Below is a small trained network, with its code and all its weights. Each question gives an input and a class and asks what happens when units are switched off, that is, made to give their printed mean instead of their output.

import numpy as np


def w(rows, s, z=0):
    codes = np.array(rows[::2]) - 128.0
    scale = np.full(codes.shape[1], s)
    scale[-1] = z or s
    return codes * scale


def f(y):
    return y / 2 * (1 + np.tanh(0.7978845608 * (y + 0.044715 * y**3)))


def log_softmax(a):
    a = a - a.max(-1, keepdims=True)
    return a - np.log(np.exp(a).sum(-1, keepdims=True))


def net(x, mask):
    res = np.array(x, float).reshape(1, 7) / 4 @ E
    y = f(res @ A[0][:, :-1].T + A[0][:, -1])
    res = res + np.where(mask, y, B[0][:, -1]) @ B[0][:, :-1]
    return log_softmax(res[-1] @ U[:, :-1].T + U[:, -1])


A, B = {}, {}
E = w([
[165,69,221,105,134,101,110,125,155],'x0',
[115,94,150,149,24,176,170,198,147],'x1',
[229,90,65,177,124,172,172,138,130],'x2',
[151,174,117,122,116,234,216,88,123],'x3',
[117,91,223,157,109,97,142,102,50],'x4',
[169,169,157,12,203,161,162,213,119],'x5',
[44,234,124,134,88,139,154,179,115],'x6',
],0.011)
A[0] = w([
[116,135,148,136,114,98,103,127,101,41],'n1',
[205,110,152,129,198,155,143,87,107,150],'n2',
[122,117,112,109,144,148,164,161,106,175],'n3',
[199,49,55,167,100,140,193,138,188,168],'n4',
[180,102,109,176,31,133,152,105,156,244],'n5',
[140,128,123,137,182,90,116,89,78,78],'n6',
[73,133,155,125,45,169,133,116,144,145],'n7',
[99,107,194,172,77,125,146,103,92,181],'n8',
[81,139,205,144,34,165,199,106,65,214],'n9',
[147,92,140,157,99,112,52,69,195,72],'n10',
[97,178,99,98,130,151,103,246,178,180],'n11',
[156,166,38,172,129,168,165,141,125,199],'n12',
[104,108,163,160,92,55,52,96,43,198],'n13',
[119,119,132,23,168,96,140,141,113,254],'n14',
[82,218,71,134,105,162,130,84,161,140],'n15',
],0.011,0.0028)
B[0] = w([
[148,165,118,131,128,103,110,137,168,152],'n1',
[158,150,153,74,202,180,63,90,114,201],'n2',
[169,172,83,76,136,146,136,153,111,157],'n3',
[135,74,104,104,21,179,27,141,82,232],'n4',
[122,49,136,147,162,176,106,181,60,227],'n5',
[138,154,128,133,158,137,73,107,183,169],'n6',
[100,122,142,132,134,71,158,159,61,206],'n7',
[147,106,163,125,177,80,89,205,122,214],'n8',
[137,152,145,169,219,109,182,232,44,248],'n9',
[80,29,178,135,115,124,127,118,167,199],'n10',
[128,195,201,83,1,92,208,96,138,220],'n11',
[134,157,17,139,93,148,112,88,21,222],'n12',
[111,125,74,177,144,38,77,161,216,238],'n13',
[133,198,152,67,115,126,125,72,214,206],'n14',
[52,99,106,163,136,128,203,14,83,224],'n15',
],0.0096,0.015)
U = w([
[182,176,188,60,220,171,128,67,146,198],'0',
[119,146,174,170,187,91,195,210,86,114],'1',
[118,10,177,147,84,136,95,134,128,246],'2',
[54,156,92,173,127,117,222,43,97,239],'3',
[125,218,193,71,69,94,203,134,144,16],'4',
[172,127,62,133,93,183,116,122,75,9],'5',
[90,122,125,170,167,42,89,117,232,97],'6',
],0.011,0.0012)

Each question gives the input, the list of numbers given to net, and the class t.
The units are the neurons (one row each of A and B). Each row of codes is followed by its name. A weight is (code - 128) times the scale printed after its matrix; where a second scale follows, it is the last column's (A, B and U).
mask holds one flag per neuron, in row order. A switched-off neuron (its flag False) gives its mean, the last column of its row in B, instead of its output. The means were averaged over made-up inputs and are rounded, as every weight is.
A unit's drop is (log p(t) with every unit on - log p(t) with that unit switched off) / (log p(t) with every unit on - log p(t) with every unit switched off).
The circuit of an input: a set's keep is (log p(t) with only the set's units on - log p(t) with every unit switched off) / (log p(t) with every unit on - log p(t) with every unit switched off). Starting from the 12 units with the biggest drops (on a tie, the unit counted first), units are removed one at a time, each time the one whose removal leaves the highest keep (on an exact tie, the one counted first), for as long as the keep stays at least 0.8.
circuit, biggest first: the units of the circuit, biggest drop first
unit that matters most: the unit with the biggest drop
top k neurons: the k neurons with the biggest drops, biggest first
drop when u is switched off: that unit's drop, to one decimal
input [7,3,-3,0,6,-4,-5], class 6: unit that matters most -> n13
input [-5,2,-8,5,1,0,-7], class 1: circuit, biggest first -> (n12, n4)
input [7,-8,7,-5,-6,0,4], class 0: top 2 neurons -> (n13, n2)
input [-6,-6,1,-1,0,-1,-5], class 0: circuit, biggest first -> (n2, n6)
input [5,-1,-2,2,3,-3,-2], class 6: circuit, biggest first -> (n13, n4)
input [-7,4,3,4,4,-8,-5], class 2: top 3 neurons -> (n4, n5, n10)
input [-3,-8,7,-2,1,0,6], class 3: top 2 neurons -> (n4, n15)
input [-2,-1,-7,3,-2,1,7], class 3: top 2 neurons -> (n15, n8)
input [3,-7,-5,1,3,1,-7], class 6: top 3 neurons -> (n13, n10, n9)
input [5,7,-7,-6,8,-1,1], class 1: top 2 neurons -> (n9, n7)
input [3,-6,2,-1,-5,-7,0], class 2: top 2 neurons -> (n10, n14)
input [4,3,6,1,-3,4,-8], class 5: top 2 neurons -> (n4, n2)
input [8,6,-5,-4,1,3,1], class 4: top 3 neurons -> (n14, n5, n11)
input [4,6,2,1,-8,7,5], class 4: unit that matters most -> n11
input [-5,-2,3,2,7,1,-6], class 0: top 3 neurons -> (n2, n12, n6)
input [-4,-4,2,8,-3,7,6], class 3: top 2 neurons -> (n15, n12)
input [0,0,5,-3,-1,4,-1], class 5: drop when n4 is switched off -> 0.5
input [-4,1,-3,-6,0,-3,4], class 6: drop when n13 is switched off -> 0.7
input [-7,7,-4,3,0,6,-2], class 4: drop when n11 is switched off -> 0.3
input [-1,8,3,2,-6,8,6], class 4: circuit, biggest first -> (n11)
